The same points and some others measured another way (B), then each row and its match in B
B:
1: [  12   16    8  -61    0  -47  -44 -125  -53   17   78  -45  -88  -77
  -22  -22  -11  100   70 -120   79  -92  -15   17   49    9   50   35
  -30]
2: [  43   56  166  227   23   34  105  111  -17   -4 -210  247   57   29
  -10   79  -20 -320  -90   91  -35   86  -68   65  -74  221 -169  -96
 -179]
3: [ 165  309   43  144  106   -1  216   33  116  144 -248  139   -3   -4
   60  123   57 -279 -154   63 -128  214  -39   55  -66  244 -152  -17
 -145]
4: [ -17  -48  183 -146  -64   88   29   12  -73 -199  -37 -244   45  -34
   23    7 -135   -9  203  -87  151  -22  143  -86  -66  -48   94   22
  248]
5: [  57   81   61   97   67   36  -71  -56    0  -22    8  202  -13  -85
  170  -30  -37   67 -113  -26 -195   20 -207  196  -12   -6  -48   32
 -105]
6: [-286  136   36  176  229   47 -123  172   25 -239 -169   57   87   39
 -115  -77 -143 -283  194   70  164   37 -305   18 -151  -63 -210 -173
   27]
7: [  84  444   70  -16  210  -45   76 -117  103   38  -94   58   71  -69
  131   89 -136   94   41 -147  -54  168  -70  -93 -190  120 -217   69
 -278]
8: [ 117  205  -63 -105   45  -60  140 -161  -41  167  -57 -154 -157   -2
 -114   24   76  -85  -47 -124  144   71   62  -43  109  115   46   49
   -2]
9: [  86 -123  231 -206  -80   65   68   45    5 -164   35 -245  118  -43
  101   15 -150  116  196  -86   70 -104  265 -125  -55  -33  233  126
  261]
10: [ -22   19  148  116   53   72  -61   20 -138 -123  -88  132   11   27
    9  -41 -103 -140  -64   -4   26   66 -191  134  -17    3 -101  -61
  -38]
11: [-137  -98   46 -123  -40  107   36  -40  -31 -160  -24 -134   47  -61
  -34  -63  -62    6  176 -103   95 -142  131 -102   38  -47  179   18
  180]
12: [-122   75    9   39  171    4  -52  -70   37  -49   20  210  114  -44
    8  -90 -111  112   48 -115  -40 -138 -105  -53   -8   17   13   43
 -239]
13: [ 173  405 -132  -86  227  -83  202 -196  122  279  -61   28  -46   -3
    3    3   59   33 -177 -152  -70   94   15  -66  104  151   61  154
 -210]
14: [ 109  206  112 -108   -1    4   48 -138  -86  -22  -45 -160  -81  -67
   57   73  -79   33   56 -147   94  135   20   -9  -75   43  -93   31
   17]
15: [ 104   66  135  131  -43  -29   21   87   -6   -4 -115    4  -87  -39
   23  116   16 -227   36   90   43  109  -80  130 -111  135 -169  -93
   24]
16: [  51  193  184  -39  145   -3   69   23  -16  -62 -101  -35  116   52
   -9   30 -184  -57   71  -91  124   87   25 -125 -113   80  -73   41
  -85]
17: [ 182 -167  299 -117 -158  -29   24  -57  -89  -51  123  -23   75  -83
  118   84 -139  227  114 -137   32 -143  244  -85  -61  111  107  126
  -78]
18: [  12 -163   68  -31 -108   41    9  -99 -106  -18   51   40  -46  -72
   -2  -38   14   47   -9  -84    0 -147   64   45  112   36  149   36
    6]
19: [ -95 -394  232  -38 -333   56 -126  -12 -131 -255  116  -86  -25 -203
   62   57  -62  131  343  -59   94 -263  160   10  -99   -5   59  -57
  142]
20: [  40  128  112   80  -96   19   29   63   62  -91 -146 -114  -93 -140
  112  163   23 -172  178   72    2  136  -36   99 -214   90 -211 -110
  135]
21: [ 163 -347  221   21 -280    8   10   30  -38  -22   97   56  -23 -136
  137   83   37   75   45   31 -103 -204  187  111   17  114  170   45
   63]
22: [  33  106   28  -54  165    9   35  -98  -25   37   15   96   64   26
   -2  -94  -88   81  -92 -136  -14  -49  -37  -35   91   14  118  117
 -130]
23: [ -56  -50  117  -44   54  112   10  -17 -166 -132  -63  -11   44   65
  -73 -111 -117 -101  -42  -80  115  -17  -27    3   93  -53  111   14
   93]
24: [-130  -23   -3   56   41  -22 -102   83  113 -114    9  -33   -8 -105
   16  -20  -10  -25  231   42   33 -126 -103   45  -84  -42   -1  -54
  104]
25: [  71   85  -29   85  160  -55  -10  -54 -106  133  -21  132 -101   96
 -141 -100   27 -156 -219  -21   76   23 -202  135  186   53   27    8
 -121]
26: [-170 -162  163  176   24   60 -197   49  -66 -222   37  298  116  -81
   75  -73 -149   57   92   -2  -67 -170 -204  110  -83  -31  -73  -62
 -162]
27: [133 -33 155  -5 -89   7  85 -17 -31  12 -34   4 -17 -54  54  73 -12 -38
   5 -32  -7 -13 109  19 -15 127  35  34 -11]
28: [ 122   37  135  116  -26    9  153  128    5   38 -195   11  -29   37
  -44   97   42 -350  -50  111   49  102   34   56  -24  190  -57  -67
   52]
29: [ -15 -297  149   54 -251   19  -83  102   -4 -150   39  -77  -77 -162
   68   76   41  -45  241   89   21 -170   65  120  -82   22   41  -81
  222]
30: [  96  377   84  -20  267  -53  190    7  -25   97 -212  -46   55  168
 -171   27 -117 -276  -74  -79  231  212   -7 -161  -18  173 -111   25
 -152]
31: [  70  -70  -57  -64   37  -90    8  -86  -71  143   93  -49 -125   32
 -155  -91   72  -13  -66  -74  136 -147   10   32  228   31  219   73
   17]
32: [ -84  228 -246 -127  185  -53  -14 -206   95   90   60 -104 -120  -92
  -46 -112   65  136   53 -164   21  -79 -101  -15  124  -77  124   79
   10]
33: [ -91 -137   82   53   59   16  -96  -45 -179  -67   43  172   22   45
 -122 -133  -97  -22  -40  -84  113 -154 -115   37  127   -8   73   -6
 -132]
34: [ -47 -113    8 -131  -47  -34  -80 -100   37  -60  162  -96  -22 -147
   45  -43  -28  256  214 -129   25 -243   77  -39   25  -57  184   84
   57]
35: [ -77  268 -156 -146  286   85   66 -128    5   -3  -77 -128  -10   65
  -69 -186  -42  -42  -97 -144   50   64 -119  -22  175 -142  183   97
  149]
36: [ -21 -200  167 -105   -9  -37  -17  -24 -132  -59  108  -13   88   38
 -135  -65 -139   97  129 -143  223 -247  158 -161   79   45  196   80
  -73]
37: [ -12  245   26  -20  170   74   97  -57  -87  -26 -181  -33   -7   82
  -83  -56  -74 -209  -97  -81  110  167  -94  -11   48   18  -39   -8
   18]
38: [  16  299 -126  -62  287  -23  103  -47   56  111 -102  -92  -34   98
 -126 -102    7 -151 -102  -64  102   89 -105  -29  130   -6   96   67
   50]
39: [ -40  -32   -8  124  -82   38   25    6   15  -10  -96   72  -99 -106
    7   35  104 -176   22   56  -49  -28  -65  133    8   87  -40  -94
   42]
40: [-159  129 -121  -60  188   94    0  -69  -25  -77  -80  -79  -27   28
  -95 -165  -22 -103  -15  -81   75   -4 -145   17  134 -129  125    6
  161]
41: [  -9   66   74   -2   76   54 -261  -71 -110 -191   95  -56 -109  -87
  169 -100 -119  138   18  -51  -35   68 -352  287  -46 -241  -69   -1
  175]
42: [ -48  -47  127   93  -38  101  -43    8 -120 -142  -84   79  -21  -42
   33  -17  -55 -134   -4    5   -2   27 -123  134  -25    0  -67  -75
   49]
43: [ 110   43   39  104  144   10  -53   10  -69   45   -5  153  -51   64
   24 -105   -8  -96 -249   31  -73   51 -250  241  135  -29   55   40
  -10]
44: [  92   66  259    4  -32   59   68   59   25 -136  -94   -7  115  -72
  169  107 -143  -10  111  -26  -47   63   84  -30 -197   92  -84   21
    5]
45: [ 119 -457  180  -52 -318  -68  -37  -54 -130   21  210    4  -82 -125
  -18   39   48  163  115  -59   65 -348  255   26  111  119  245   54
    3]
46: [ -91  164  -19    3  284   26   36  -32   21   -8  -64  138  131   81
  -75 -142 -115  -39  -71 -101   27  -43 -109  -76   82   -4   85   67
 -145]
47: [ -16  114   -8  117    1   -3  -92  -65   52  -28   -9  103 -107 -175
  142   36   37   30   46    0 -136   21 -214  195  -93   15 -156  -57
  -58]
48: [ -49   -5  157   -8   68   57  -57  -50 -130 -135   -3   82   77    5
    3  -69 -166   41   25 -118   66  -44  -65  -10  -14  -21   -1   23
  -86]
49: [ 198 -272  141 -136 -314  -81   62 -143  -94  101  167 -106 -132 -152
   16  104   80  183  106 -121   61 -235  324  -30   88  161  210   97
    4]
50: [ -93  113  126  -25   67   61   33   48   56 -174 -110  -71  118  -50
   38   30 -144  -50  216  -53   75   14   32 -115 -168   19  -61  -20
   47]
51: [  41  169   73  -28  185  -41  -75  -55    1  -27   47   34   40   -8
   59  -50 -143  126   16 -106   16   12 -143   18  -43  -32  -22   79
 -110]
52: [ -20  -38  145  -53  -90  -10  -48  -20  -32 -130   28 -122  -15 -115
   34   64  -83   60  253  -73  116  -78   68  -43 -121   26  -39  -19
   57]
53: [-111  -48  -88 -128  189  -75  -19 -108    3   61  140   30   73   41
 -188 -180  -63  163   62 -184  155 -301   49 -180  202  -18  298  137
 -130]
54: [  89  238    0  -15  226  -12   65  -49   61   80  -44   72   44   32
   39  -57  -60    2 -130  -70  -60   62  -93   13   44   32   48  105
  -98]
55: [-117   57  -97  -66   49   22  -41 -176  -34  -19   36  -16  -79  -95
  -32  -89   10   96   63 -150   32 -106  -71    6   86  -52   79   27
  -10]
56: [ -58  311 -243 -130  216   33  139 -221   80  123  -79  -69  -66  -33
  -57 -108   67    4  -80 -175  -18   22  -33  -64  169  -17  147   93
    2]
57: [ -34 -362   42  -53  -49  -47   18   80    3   16  117    3   58   30
 -175 -103   17  -12  100   -3  141 -381  198  -93  198   48  381   70
   76]
58: [-131  -98   69   42   14   74  -39   18 -112 -134  -56   36   10   14
 -103  -88  -60 -141   48  -24  115  -86  -69   27   58  -21   51  -58
   59]
59: [ 100 -191  136   -2 -244  -38  -44  -31  -30  -28   94  -65 -124 -177
   94  102   53   80  155   -7   -6 -132   98  104  -50   76   32  -10
   84]
60: [  -2  309  -66  -61  329   34  127  -27  122   45 -111   28  126   77
   -7 -112  -87  -45 -105  -89  -33   60  -65  -89   67   -8  119  122
  -41]
61: [  -6  139    7  -66  101  -18   25 -140 -108   30  -22  -36  -56   13
 -104  -47  -53  -17  -10 -154  149   12  -42  -44   72   35    5   26
  -82]
62: [ 119   47  215  -21 -112  130  140  -93 -157  -63 -144   14   -2  -41
   95   76  -67  -93  -82  -93  -26  132   99   25  -32  119  -47   12
   -7]
63: [ 117 -402  109  -92 -248  -96 -129   17  -13  -18  270 -151 -118 -151
   54    5   59  211  197    5   44 -329  146  108   76  -30  283   71
  223]
64: [  83 -378  281 -101 -357  -28   71   38  -88  -82   72 -168   -5 -119
  -33  150  -20   28  308  -46  190 -254  417 -146  -59  182  149    8
  104]
65: [  71 -552  166   34 -320 -143 -261   17  -95  -36  349   37 -142 -183
   33   13   54  259  217   22   52 -433   50  180   54    7  184   12
   39]
66: [-103  159   53  207  190    2  -82   94   62  -90 -116  209   62  -13
   18  -18  -82 -158   36   58  -26   48 -283   99 -127   36 -206  -93
 -143]
67: [ -15   -8   96   70   82   -8   44  145  118  -49  -71   68  119    3
   -6    4  -52 -123   99   61    6  -83   15  -41  -61   85   44    0
   -7]
68: [  21   23  213  -86   -1  166  125  -32  -61 -159 -115    4  162  -17
  117   -8 -167    2    0 -114  -52   26  139  -83  -42   25   94   77
   41]
69: [  95 -285  300  -40 -157    9  -88   22  -93 -143  152   38   83  -88
  138   19 -147  210  132  -59  -10 -204  121   25  -58   12  126   78
    5]
70: [ 137 -442  113 -184 -376  -49   63  -49  -20   32  192 -222 -108 -169
   11   72  121  164  214  -54   67 -359  425  -46  124   91  385   98
  238]
71: [  21 -178   31   41 -122   -7  -45   18   74  -26   75   31  -55 -154
   98   13   75   62  101   37 -109 -191   18  120   13   19  128   12
   98]
72: [ 221 -218  241   33 -169  -36  -22  112  -14  -26   72  -33  -39  -65
  124   86   -4   -5   42   86  -32  -81   79  149  -38   74   87   35
  136]

[ 23 -96 -22  11 -39  75 -47 -30  86 -14 -39  48  37 -50  67   9  81 -52
  34 -87  68  -4 -65 139 129  53  27  -5  26]  8
[ -24 -124  -29  -81  -12    5  -58  -40   45   -1  -44   43  -72   18
  102  -13  -44   61   32  -16  132   59   83  -10  125   76  -51  -18
  127]  22
[-141   24  100  -69   45  -40   55  -11 -104   10   68   39  -68  151
   -4  -25  -32  -82   70   15 -152   98   40   15  -26  -78   57   55
   42]  54
[-56   3   6  56 -99   0  12 -27  -7  95 -80  -5 -47  23 -23  62  12  25
  29  10 -12 -34 -65  51  26  69 -47  -7  86]  42
[ -1  10   2 113 -82   5  -7 -40  25 102 -96   3  -9 -16 -26  41  52  40
  45  26  13 -53 -54  56  45 110 -51  -8  61]  55
[  55   16 -148  -39  158  194 -527 -183  316 -106 -261 -112  -62  -96
   82  141  108  -53  -60  110  610   16  231 -244   -1   48   79  -98
 -366]  33
[ -65  -42  -43   25 -133   44  -58  -61   51  129 -185  -61  -97   -2
   11  114  -56  123  -22   43  159  -61    3  -71   29  109 -120  -61
  115]  66
[ -94    6  -25   40 -246   10   28  -28   44  114 -176  -85  -59   11
  -28   34   82   97  -76   71   13 -114  -59   11   54  114  -78   11
  131]  47
[ -61   49   12  177   -1   33  -23  -59  -40  237 -105  -44  -57   40
  -68  198 -145   80  112   38    5  -42  -89  -55 -112   66 -126 -127
   76]  6
[  -4 -170 -122  -59 -159  134 -141  -84  211   25 -194 -103  -21  -95
  141   45   16   99 -137  -17  329  -64   32  -59  148   79  -84  -62
   43]  15
[-43   6  80 -42 -38 -48  54 -13 -55 -45  22  88 -37  53  -4 -68  95 -90
  41 -16 -83  49  17 116  85   6  77 123  21]  13
[ 35 -39  12  15 -85 -19  -7 -38  37 -10 -81  77 -23 -34  15 -52 117  17
  35   1  66 -15  27  98 151 131   3  79  67]  62
[-159  220  182  113  -27  -22   79  -59 -163  169 -112   -3  -99  143
 -196   95   -7  -30  105  140 -173  -39   16  -63 -173    7   26   78
  -16]  26
[ -51 -120  -20  -56   -1   72  -40  -15   37   -2   18   26   -7   18
   93   53  -33  -67   30 -113   36   50  -69   91   77  -34   13  -48
   50]  31
[ -38 -128   -9  -13   60    3   12  -23    9   57   89   -4    7   44
  123   -9 -131   10   40  -51  -15   92   -9   11   47  -45  -63  -73
   94]  35
[  -4   61  126   51   65 -135   82  -48 -114   38   54   88  -50   76
  -33 -100   -2   -1  104   86  -92   89  122   -2   23   37    2  122
   26]  68
[ -50   29   69   45   -9 -122   85  -39 -123  100   26   26  -97   76
  -20   12 -101   28   51   47  -56   63   31  -17  -12    7  -72   51
   70]  67
[ -73 -207 -110 -148  -19  134 -182  -69  188   11 -140  -65  -57   16
  185    9  -76  145  -36   21  279   27  143 -142  121   84  -91 -134
  154]  51
[-77 -68  30 -21  72  13  14 -12 -40  36  98  25 -11  78  65  34 -93 -80
  73 -75 -79  98 -48  60   2 -85   9 -41  39]  38
[   6  -42   43   39   91  -10  -19  -51  -43   67    5   90  -47   32
   24   49 -100    8  141  -28   37   71   31   19   32   49  -40  -24
   65]  53
[ 59 102 112 156  27 -93  59 -52 -83  59  -5 104  -3   2 -92 -37  82 -42
 125  50 -75  13  17  91  25  88  23 119 -34]  64
[-112 -181  -62 -167  -98    2   -2  -16   61   -5    2  -56  -70   59
  169  -57  -74   71  -95  -17   75   65   59  -38  126  -20  -75  -30
  170]  72
[ -13   15   97   53   87 -104   84  -37 -147   65  109   73  -56   62
   -6   24 -127  -71   95  -31  -74  113    0   39  -22  -69  -16   58
  -13]  57
[  -7 -107  -29   60   -4   24   -3  -45   36  109    2  -34    7  -11
   86   48 -115   50   16  -39   56   22  -47    0   40    6 -102  -78
   78]  40
[  30  -22   15  115  -16  -61   14  -65   -2  138  -68   13  -41   -5
    6   -3  -64  142   71   81   59    2   65  -49   45  141 -130  -14
  121]  50
[  21  -84  -23  -17 -106    9  -30  -49   65   -4  -96   34  -38  -46
   57  -19   62   38  -16  -18  141  -14   22   55  152  104  -32   44
   67]  45
[-32 -47  24  -8  79   0 -54 -37  -9  38 -19  81 -55  67  31  11 -48  35
 141  14  20  70  69  -2  45  84 -28 -39 114]  16
[  80 -165 -163 -100  -77  144 -330 -154  343  -54 -325  -85  -52 -140
  173  -48  103  208 -125  130  584  -57  292 -222  216  232  -83  -45
   -3]  7
[ -76  -58  -31  -16  -62   66  -70  -33   42   63 -104   -1  -65   31
   27   92  -19   29   39  -17   77  -14  -31   15   44   71  -40  -65
  104]  10
[ -75  -15   95  -26   82  -90   83  -27 -120   43  109   51  -59  116
   32  -45 -118  -26   79   13 -104  129   71  -12   -6  -66  -15   45
   61]  60
[-162  138  375   48   19   30  319  -78 -224  150   30   24   52  154
 -116 -137  -56  -94   67  102 -343    9  125  -65 -135 -172  108  238
  -42]  44
[-227  -53   31 -159  -16   35   25   23  -67   -3   70  -17  -84  175
   56   51  -72 -112    7  -67 -147   91  -60   42  -27 -146   52  -31
   89]  43
[-192   69   89  -48 -109  -37   86   -1  -93   53  -35  -22  -93  150
  -58   -7   38  -34    0   69 -176    5   -3   12  -35  -26   31   75
   86]  5
